 .47 -.27  .27 -.18  .01
 .02 -.22 -.07 -.21  .15
-.13 -.18  .12  .09  .16
-.22 -.10  .02 -.07  .05
-.13 -.15  .08 -.05  .18
->
 .02 -.22 -.07
-.13 -.18  .12

-.04  .20 -.24 -.23
 .57 -.11  .36  .25
-.37  .06 -.22 -.15
-.01  .14 -.18 -.18
->
 .57 -.11  .36
-.37  .06 -.22

 .16  .47  .17  .52  .40
 .06 -.20  .36 -.08 -.30
 .53 -.22 -.37 -.47 -.41
->
 .06 -.20  .36
 .53 -.22 -.37

 .00  .05  .43
 .20 -.06 -.31
 .16 -.11  .07
-.21 -.03  .35
 .43 -.03 -.01
->
 .20 -.06 -.31
 .16 -.11  .07

 .02  .07  .35 -.42
 .21  .45  .46 -.30
-.13  .33  .49 -.01
-.29 -.14 -.19  .16
 .30  .21  .39  .10
->
 .21  .45  .46
-.13  .33  .49

-.27  .14  .07
-.27  .49  .42
-.11 -.13  .31
 .35  .51 -.07
->
-.27  .49  .42
-.11 -.13  .31

 .22  .00  .21
 .49  .10  .44
 .14  .21  .11
-.11 -.10 -.07
-.05 -.46  .08
->
.49 .10 .44
.14 .21 .11
---
-.21  .11 -.08  .16  .09  .27 -.14  .31 -.07
 .19  .11  .33  .28  .17 -.53  .30  .12 -.34
 .19 -.03  .25 -.26 -.18 -.48 -.16 -.18  .34
-.27 -.14 -.24 -.48 -.17  .10 -.28 -.05  .18
->
-.07  .31 -.14  .27  .09  .16 -.08  .11 -.21
-.34  .12  .30 -.53  .17  .28  .33  .11  .19
 .34 -.18 -.16 -.48 -.18 -.26  .25 -.03  .19
 .18 -.05 -.28  .10 -.17 -.48 -.24 -.14 -.27

 .28 -.17  .09  .31  .19  .26 -.06  .28  .07 -.16  .17
 .19 -.22  .00  .16  .18  .35 -.24  .27  .03 -.12  .11
 .15  .20 -.39 -.21  .40 -.06 -.54  .35 -.23  .21 -.30
-.18 -.40 -.19 -.27 -.21  .37 -.38 -.26 -.22 -.16 -.02
-.04 -.28 -.13  .22  .04  .07 -.26  .48 -.06 -.36 -.14
 .28 -.16  .13  .48  .27  .21  .10 -.03  .02  .02  .26
-.47  .12 -.32 -.46 -.27 -.49  .03 -.46 -.34  .14 -.41
-.07 -.24  .33  .13 -.28  .22  .34 -.33  .19 -.12  .33
->
 .17 -.16  .07  .28 -.06  .26  .19  .31  .09 -.17  .28
 .11 -.12  .03  .27 -.24  .35  .18  .16  .00 -.22  .19
-.30  .21 -.23  .35 -.54 -.06  .40 -.21 -.39  .20  .15
-.02 -.16 -.22 -.26 -.38  .37 -.21 -.27 -.19 -.40 -.18
-.14 -.36 -.06  .48 -.26  .07  .04  .22 -.13 -.28 -.04
 .26  .02  .02 -.03  .10  .21  .27  .48  .13 -.16  .28
-.41  .14 -.34 -.46  .03 -.49 -.27 -.46 -.32  .12 -.47
 .33 -.12  .19 -.33  .34  .22 -.28  .13  .33 -.24 -.07

 .02 -.32 -.25 -.19  .20 -.15 -.05 -.12
 .00  .27 -.16  .19 -.03  .08  .15  .20
 .54 -.01  .19 -.24 -.03 -.38 -.09  .04
-.05  .02 -.24  .13 -.07 -.01  .05 -.05
 .22 -.14 -.01 -.20  .24 -.36 -.05 -.01
 .04 -.43  .07  .39 -.17 -.05 -.22 -.21
->
-.12 -.05 -.15  .20 -.19 -.25 -.32  .02
 .20  .15  .08 -.03  .19 -.16  .27  .00
 .04 -.09 -.38 -.03 -.24  .19 -.01  .54
-.05  .05 -.01 -.07  .13 -.24  .02 -.05
-.01 -.05 -.36  .24 -.20 -.01 -.14  .22
-.21 -.22 -.05 -.17  .39  .07 -.43  .04

 .09 -.30 -.13 -.09  .01  .11 -.09 -.16  .13 -.20
-.27  .17 -.04  .13 -.09 -.04 -.03  .21 -.08 -.02
-.14  .01  .03 -.17  .05 -.02 -.01  .04  .03 -.01
-.11 -.02  .01  .05 -.01 -.08  .05 -.03  .02  .14
 .01 -.19 -.12 -.06  .10 -.07 -.10  .03  .06 -.04
 .11  .15  .07 -.06  .02  .00  .13 -.05  .00 -.58
-.02  .00  .02 -.02  .02  .11 -.01 -.03 -.04  .19
-.18 -.13  .12  .05 -.34 -.03  .22 -.39  .21 -.16
-.08  .04  .04 -.05  .14  .00 -.10 -.34  .01 -.06
->
-.20  .13 -.16 -.09  .11  .01 -.09 -.13 -.30  .09
-.02 -.08  .21 -.03 -.04 -.09  .13 -.04  .17 -.27
-.01  .03  .04 -.01 -.02  .05 -.17  .03  .01 -.14
 .14  .02 -.03  .05 -.08 -.01  .05  .01 -.02 -.11
-.04  .06  .03 -.10 -.07  .10 -.06 -.12 -.19  .01
-.58  .00 -.05  .13  .00  .02 -.06  .07  .15  .11
 .19 -.04 -.03 -.01  .11  .02 -.02  .02  .00 -.02
-.16  .21 -.39  .22 -.03 -.34  .05  .12 -.13 -.18
-.06  .01 -.34 -.10  .00  .14 -.05  .04  .04 -.08

-.13 -.14  .06  .29  .05 -.09  .13  .16 -.37  .34 -.04
-.17 -.03  .38  .04  .11 -.07 -.12 -.33  .01  .01  .34
 .35  .13 -.14 -.19  .24 -.07  .02  .15 -.02  .28 -.29
-.09 -.09 -.03  .51 -.24  .11 -.12 -.13 -.09 -.08  .21
 .20  .16  .12 -.37  .28 -.06  .04  .13  .08  .20 -.26
->
-.04  .34 -.37  .16  .13 -.09  .05  .29  .06 -.14 -.13
 .34  .01  .01 -.33 -.12 -.07  .11  .04  .38 -.03 -.17
-.29  .28 -.02  .15  .02 -.07  .24 -.19 -.14  .13  .35
 .21 -.08 -.09 -.13 -.12  .11 -.24  .51 -.03 -.09 -.09
-.26  .20  .08  .13  .04 -.06  .28 -.37  .12  .16  .20

 .02  .00 -.08  .18 -.24 -.23  .14  .11  .34
-.08  .18 -.02  .07 -.08 -.06  .13 -.04  .16
-.13 -.02 -.22  .04  .18  .02  .13 -.02  .16
 .14  .09  .03 -.04 -.13  .09  .11 -.19  .03
 .02 -.04 -.09  .01 -.05  .05 -.10 -.18  .01
 .14 -.19  .26 -.05  .12 -.05  .43 -.01 -.03
-.01 -.01 -.07 -.05 -.12  .01  .13 -.12 -.04
-.12  .12  .08  .00 -.20 -.14  .08 -.01  .06
->
 .34  .11  .14 -.23 -.24  .18 -.08  .00  .02
 .16 -.04  .13 -.06 -.08  .07 -.02  .18 -.08
 .16 -.02  .13  .02  .18  .04 -.22 -.02 -.13
 .03 -.19  .11  .09 -.13 -.04  .03  .09  .14
 .01 -.18 -.10  .05 -.05  .01 -.09 -.04  .02
-.03 -.01  .43 -.05  .12 -.05  .26 -.19  .14
-.04 -.12  .13  .01 -.12 -.05 -.07 -.01 -.01
 .06 -.01  .08 -.14 -.20  .00  .08  .12 -.12

-.38  .01 -.08 -.16
 .23  .10  .04 -.28
 .17  .02  .08  .50
 .05  .29  .07 -.18
 .25  .02  .05 -.01
->
-.16 -.08  .01 -.38
-.28  .04  .10  .23
 .50  .08  .02  .17
-.18  .07  .29  .05
-.01  .05  .02  .25
